[ 14  19  12 -24 -13 -90   7  -3  38 -17  27  13 -23 -20  -5  60 -36 -17
  17   0  33  32  25  -6 -20  -5  27  -1  37  36  -3  30  22  -8 -39  28
  45]
z976
[ 45  44  11  62 -20 -14  36  19 -46   4 -47  57 -24  18  -8  69 -38 -20
 -35  15 -42 -23   2  19  43 -11 -23 -52  12 -21 -22 -58  -5  47  34  22
 -19]
z744
[-20 -20  -2  -4 -17  12  -3 -30   2 -21 -34 -11 -27 -32  19 -38 -15 -23
   6  29   0  18 -23   6  -2 -19  -5 -16  83  46   4   8  21 -20  -5 -20
   2]
z272
[ 15  62  -5  31  14 -15  36 -22  26 -27  39 -48  36  21 -28 -32 -29  56
  22  -2   8  31  -9 -16  -9   1 -27 -14 -57 -44  10  34  31  47 -35  19
 -17]
z73
[ 29  16 -27   4 -56  38  31   3 -26  15 -67  65 -76   5  19  72   5 -37
 -26 -29 -34 -41 -23 -11  55 -42  11 -29 -41  -3  13 -14  33   8  -1  14
   3]
z461
[-22  -9  61   0  -5 -86  24  16   3  -5  13  -3  42 -23 -45  46 -23 -15
   2  -7  44 -17 -27 -15 -10  27 -49 -12 -33  22  28  21  60  -9   1 -55
   0]
z744
[-15  28  22 -13 -34 -10  10  26   4 -12  18  14  19  -6  25  34  -1 -23
 -27  -9   0  20 -35  34 -30 -12  20 -31   8   2   7  15  23  23   3 -46
  30]
z272
[  3  24  23 -20 -12 -26   3  16  -7  -1  15 -15 -28 -11  -5 -10 -33  14
 -26 -19  17 -16   0  -4 -32 -44  16 -11  75  19  39   1  48  -4  -8 -12
  30]
z272
[ -7  15 -16 -28  23  18 -29 -14  67  41   1  -9  41  25  -8  78 -28  33
 -14  -9   7   9 -10  -1  -4 -40 -34  12 -31  30  21   8 -18  -9 -59  44
  10]
z976
[ 10  32 -23  32 -17 -39  -7  25 -25  20 -33  51 -71  17 -15  68  -8  14
 -22  43 -52 -50  10  38  31 -22  20   7  34  29  13 -14  -5  15 -16  62
  -6]
z239
[ 52   9 -24  31  -5 -17  28  11  29 -31 -19 -11  14  10 -16 -18 -16  25
   0 -61 -10  24   9 -30  22   7  51  25  26 -38 -23  14   0   4 -65  64
 -19]
z189
[ -2  58   2 -20   1  15  12   0  40  21 -38  25  16 -10 -22 -61   1  17
 -31 -45  34  11 -12 -40  20 -33 -13  15 -37  -4  10  23 -22   2 -22  53
  -5]
z189
[   6   42    3  -12   -3    8   20  -16   27    2  -21    4   36   36
  -39 -106  -62    3  -11  -38   13  -34   28  -38   17   10  -58  -17
  -46  -43   -8    5   28  -13  -13   38    0]
z102
[ -5   4   1  -6   4  -3  37  19  40   9 -19   5  40 -15 -37   1  -1   7
 -43 -99  38 -21 -16 -19  11  -8  22  40  27   0  17  30 -24 -14 -17  35
  -2]
z461
[  9  21  19 -30  14  43  -8 -20  54  12   5   4  14  -5 -13  87 -23  -5
 -20 -56  -8 -25 -33  11   9 -21 -12  27 -15  35  19  33 -52  20 -48  13
  37]
z189
[ -5  63  17 -42  10   9 -74 -18  51  50  18  36   0  15   4 -36  -9  26
  13  34 -19 -26  -9  22  10  -3 -67  28 -68  46  10  33 -60  -8  -5  44
  43]
z239
[ 53 -22  -3  21  52  42 -24 -21 -15  26 -10 -37  12 -27  -4  45 -32  74
  23  25  -9 -47  -3  -7   3   0  -4  16  57  52  43  17 -10  15  11   6
  30]
z272
[-27  16  54 -61 -55 -59  29  21  52  -1   9   8  48  -5  11  -5   0   1
  12  29  25  34   7   9 -38  21 -43 -45 -72   2  18  32  25 -20   0 -59
  -3]
z73
[-10 -27   4   1 -72 -38  -5   9 -25 -63  91  -6  21 -47   3  77 -42  11
  30  32  -6  44  15  50 -24   9 -20  -3   9  56  39  19 -10  -2  17 -61
   5]
z461
[-36 -20   8  24 -54 -42  22 -33  -3 -23  45  54  22  -9 -16 -21 -15 -39
 -24   1  23   5   6  38 -24 -11   4   1  48  -7  22  -9  41   3  26 -18
  17]
z272
[ 45 -32 -48  11 -11  -7  88 -38  -3  21 -86  53 -36  -9   1  36 -44 -21
 -23  27 -33 -35   1  10  60 -28  22 -50  40   5   5  19  -3  38  10  11
   4]
z744
[-19  14 -14 -22   4  -2  36  -1  31  -6  11   7  58  -3 -27 -51 -96   3
  -8 -15   0 -53   5  19  49 -28 -91  24 -19  15  -8  22 -63  47   1  31
   5]
z73
[-13 -14  -4  27 -25 -16   3 -15  75 -56 -22   8  57  36 -28  -9  20  46
  24 -75  38  25  15 -10   1   6  27  18 -58 -17   3  18  26  32 -56  17
 -23]
z239
[  11   68   -1   17    4    5  -29   51   -2  -15  -24    2    5   16
  -25  -35  -49   17   -6  -38  -29  -71  -17  -54   41   16  -39  -11
 -105  -38  -21   -2    0   17    2   88   12]
z73
[-17 -35  47 -32  16   7  12 -25  28 -18  66 -34  48 -21  -5 103 -58  11
 -23 -38  -6  19   4 -25 -32 -35 -89  18 -11  13  30 -24  -2 -26  -2 -33
   5]
z189
[  -6    1  -51   31  -39    9   60  -13  -71  -62  -33   29 -110  -36
  -10  103   32  -16   -6   13  -30  -27  -29    1   76  -18   80  -33
    7   32   -4   22   36   49  -53  -31   -4]
z189
[-60 -18 -14 -39  15 -26 -77 -15  33 -15 -17   0  58  18 -42  49 -79   2
 -10 -19  44 -14 -44  46 -20   5  -1  13  10  64  27 -21   1 -27  -5   6
  -2]
z102
[ -9  13  51 -14  40  25 -61 -10  74 -11 -20 -46  81 -13  -5  81  -1  48
  -2 -25  17 -18 -63  -6   9 -19 -65  10 -78  29  36   5  -1   7  36 -31
  24]
z239
[  0  19   5 -45   4  26 -56 -46  10 -34  30 -10 -14  13  14  97 -14  60
  11 -15   8   3 -23  24  -3  -2  -6 -12 -56  65  37   0  13 -44  -8 -59
  16]
z272
[ 25  12  12 -36 -17 -28  -4 -28  33 -10   8  -8   7  -2  33  67 -57 -18
 -35   0 -33  46 -24  33   0 -25 -20 -44  74  22  -9   0   8   7  15 -22
  52]
z239
[ 46 -30 -29   9 -25   5  32  -4 -50   3 -64  43 -91   8  21  51 -23 -25
 -17  13 -19 -34   6   0  45 -13   6 -47  15  -3  -3  12 -12  49  -4  -7
 -44]
z73
[ -10   21  -22   13   23   19  -54  -44   24  -12  -26  -29   -1   18
  -29   48   24   21   -7    2  -42  -25  -21   27   51   37  -58   34
 -110   45   47   37   12   24  -25   -7   31]
z744
[ 20  47  55  -5 -32 -14   4   0  42 -38   3  13  67  -2  13  -4 -55  19
  31 -35  30 -10 -26  11  24  -5 -89 -18  -6  15 -21   4   5   6  22 -36
  13]
z239
[-31  51   9 -24 -33  49  24  20 -32 -35 -59  24 -86  -7  23  13  16 -49
 -80  -2 -37 -32 -24 -16  37 -73 -10  -5  -6 -19  37 -51  49  54 -35 -15
 -10]
z976
[ -1  -8  12 -41   6 -19  36  22   5 -37  -8 -41  63  -9  33 -44 -57  23
  16  18  -8  -6   9  18  -4  -4 -41  -8  40 -12   4 -15  21  12  35 -38
  -5]
z73
[ 18  63  12 -16   9  37 -67  14  -4 -22  -2 -51  -9  42  -7  50  -5  27
  -3 -53   0 -66   5  17  31   5 -48  -4 -61  14   9 -10  11  34  -8 -16
  37]
z73
[  8  -3 -40  28  -8 -21  45  -5  10  43 -77  50 -19   2  -7   5  -5  -2
 -20  -1 -19  69 -20   4  19 -17  47 -29  46  15 -10  63  -6  42 -37  47
 -27]
z102
[-12  49  27 -20   7  17 -75 -10  29  10 -17  -3  33  20   8  34 -25  -8
  -5 -54  28 -16 -13  16 -24 -10 -43   1  23  34  27  12  35 -45  10  20
  30]
z102
[ 16   9   3 -17 -77   1 -47 -24  19 -34  35 -12  -5 -12  13  86 -34 -31
   9  -2  22  47 -20 -14 -26 -24  -9 -47 -35  15   4 -30  45 -27 -30 -19
  36]
z189
[ 45  77 -36 -10 -26 -17  36   9 -21  32 -39  63 -95  48   1   5  -7 -31
 -53 -42  -1  15  13  23  36 -26  57 -23  31 -15 -26  29 -21 -10 -56  41
 -40]
z102
[ 27  22  -9  -8   4   3  -7 -24  -6  34 -24  40 -31  27  27  79 -25  30
 -20  26 -36 -22  -1   0  37 -64 -15 -49  31  13 -10 -37  13  17  -7  42
   6]
z73
[ 16 100 -18  34 -15  20  20   5   7 -21   3  32  29  35 -35 -18 -30  49
  -4 -55  24 -13  36  33  19   2 -25  10 -17   0  -4 -12 -48  22  -5  57
 -18]
z461
[ 38  80   9  -6   1  20   6  -2  54  10 -27  14   2  -8  -5 -20 -39  26
  33 -29  59  -4  26 -29  15 -75 -24  10 -43  26 -10 -15 -58 -13 -12  68
  -7]
z744
[-11  15  27 -25 -29 -44  13  32   6 -29  38   9  15   2  -3  43 -41 -17
  13 -29 -21  41 -12  12  -9 -37  49 -60 -34  -7  -2  41  26  54   8 -12
  25]
z73
[ 27  52  18  45   1   9   7  57  26  37 -21 -20  14  19 -11 -13  -1  52
   1 -50  -3 -23  -4 -40 -20   4 -37  34  -2 -36  -6   0  -3 -56 -38  65
 -37]
z102
[  2  88  13  21   8  17  22  32  37 -43 -55  -7   7   5 -33 -32  -2  11
 -20 -95  26  -9 -17 -38  20 -21  44  24 -26 -24   4  30  15  30 -61  62
 -18]
z102
[ 39  68  23  -6 -12  33   3 -22  24  28   6  22  41  42   7  54  -7  15
 -21 -44 -13  13 -26   7  22  26 -37 -45 -20 -12 -33  14  -5 -25 -28   1
  11]
z239
[ 37  -9 -33  45 -26 -19   0  -4 -35  10 -24  59 -71  31 -25  77  -9  41
  -7 -11 -13 -42  30 -14  29   5  40 -22  18   3 -28 -48  -4   0 -22  53
 -11]
z239
[ 25 -13 -51  38 -41 -55   7  -2 -40  -8 -53  38 -81  -4 -26  19   0  10
 -17  90 -41 -28  48  28  34   0  47   4  64  27  38 -41  24  12 -16  55
 -26]
z461
[  3  39  27 -12  13 -20  22  -4  56  -1  -3 -20  32  12 -22 -37 -54  46
  -7  17   3   4  -5   4 -20 -30 -27 -23   6 -20  13 -12 -24  22   2  26
 -23]
z73
[-21  64 -22  55 -23  31 -98 -11  59  -3  -5  12  41   8  -7  71  15  20
  10   3   2  16 -44  11 -11   0  11   6 -32  44 -15 -17 -12 -65 -45 108
  19]
z272
[  1 -25  24 -24 -65   0  35   9  28 -28   6 -18   1 -46  -4  29 -38 -15
 -30  41  -9  28 -19  13  -7 -38   2 -43  34   1  22 -24 -20  22   7 -62
   9]
z976
[ 29 -37 -41  18   7  26  39 -41 -19  12 -61  17 -64  29 -10 100  -4 -21
 -37 -22 -30 -40 -15  26  25 -49  57 -23  34 -21  47 -29  49  22  26  -3
 -12]
z461
[ 18 -64  61  24 -36 -37 -32   6 -41  -8  83  -9  42 -26 -17  58  -5 -40
 -11  18 -29  22 -16  33  -3   4 -11  41  22  -6  42 -36  20 -20  31 -67
 -15]
z744
[  3  10   1 -61  79   7 -83  11  89  48 -86 -61  53  38   9  13  -7  16
 -11 -16 -18   5 -35  18 -15 -10 -10  13 -51  37  54  54   0  19 -25  24
  24]
z744
[-20   4   8 -11 -40 -18   7   9   7 -43  73 -10  50 -11   8  -7 -32 -26
   8  22  19  -5 -16   8   7 -28 -32 -34 -26 -31 -14   5  28  17  -2 -50
  16]
z976
[ 12 -24 -22  19   2 -14  -7   1  38 -12  -4 -22  30  13 -40  40 -55  16
  -5 -52  -3   0  11 -16  10 -26   6  18 -16  -2   9   7  -4  -2 -14  55
  -6]
z239
[ -3  40  15 -38   4   3  57 -27  86 -35 -39  11  -5  -2  -4 -10 -41  37
  13 -50  22  -7   6 -37  -9 -43  -4   2 -72  -3  22  16  -3  62 -33  33
  23]
z73
[-23  42  23 -13 -24  -3  37  34  88 -26  16  29  56  -6 -25 -50 -48  47
  -4 -62  32 -46 -15  11 -12 -18 -31  31 -25 -17  14  23 -75  -2  -4  22
  -2]
z976
[ 18  37  19 -36  27  38 -94  -4  43  27  -8 -42  18  -6  11  31 -26   9
 -18 -18  50 -23 -44  -2 -15 -68 -35  -7  17  34  43  -5 -23 -38  27  17
   3]
z461
[-23  78  19  35 -18  26  32  22  87 -59 -28  12  25   2 -27  56 -24  53
  -6 -71   8 -31  18 -36 -16 -21 -31 -18 -75 -21  12   2 -18 -10 -18  76
   0]
z976
[-29  26 -31   8 -44  21   3  -7  13 -32  27 -20   9 -14 -16 -49 -39   4
  26  -3   4   4 -48 -15  -1  -2 -40  13 -84   9  21  33  12   1 -62   0
  -3]
z744
[  2  18 -13  19 -79  -5  44  35   4  31 -59  42 -57  -4 -17 105 -22  -3
 -26 -28  18  -3 -18  22   7 -33   0 -37  68  36 -10 -38 -22 -54 -11   9
 -22]
z976
[  4  55  23  -4 -33  82 -23   3  14 -25 -50  21  10 -19  17  28   5  15
   4 -54   0 -22 -23 -32  21  13 -48 -26 -62  33  11  12  -8  18  -3   7
  31]
z461
[  0  27  23 -41  30 -26  13 -32  64   0 -14 -32   7   4 -24 -87  -2   1
  13  24  36 -39  -9 -16 -10   9  19  13  -7 -24   5   1  20  15 -31  17
  24]
z73
[ 20  12 -28  24 -45 -36  -6 -31 -28  -8 -39  14 -64 -12 -27  71 -12 -23
 -17  39 -13   8   7  40  39 -13  39 -22  79  68  19 -21  31  15 -33   8
  24]
z744
[-23  38  33 -49 -68  19  33 -20 -33 -20   8  26 -15 -31  13 -47 -43 -48
   9  11  27  25   2  39   0 -32 -34 -48  38  31  15   0   5  12  53 -66
  10]
z73
[ 13  35  32  39 -20 -18  -9  15  40  66 -28  63  45  32 -30 -82   5  11
  -6 -68  29  21 -14 -41  14  -3 -38 -15  -7 -16 -45  14 -21  22 -39  69
  -4]
z744
[ 24  17  -2  20 -18 -32   9  34   8   9 -80  60 -90  20  21  43  13 -14
 -46  16 -28 -38 -13   2   5 -30  72 -59  48  -9 -15  -4   4  14 -29  41
 -17]
z272
[ 36   4  25   4 -88 -31  -6 -11 -40 -46  63  19  -4 -38  51  31 -26 -32
  26  93   9  36 -17  47   3 -48  -9 -44  72   4  26 -22  60  24  18 -86
   4]
z976
[  3  22  -6  23 -37 -31  39  46  71 -17 -34  -1  48  22 -24 -48   3  46
 -11 -25  21  30  -4 -24 -18 -25  62  -3 -30 -41  -2  -5  18  -2 -76  47
 -48]
z272
[-12  27 -12  41 -17   2  57 -25 -12 -21 -60  77 -49  29  12 114 -20  -5
 -25 -15 -12  -7  20  13  27 -71 -19 -21  48   7  -3 -76  50  70 -24  32
  -9]
z976
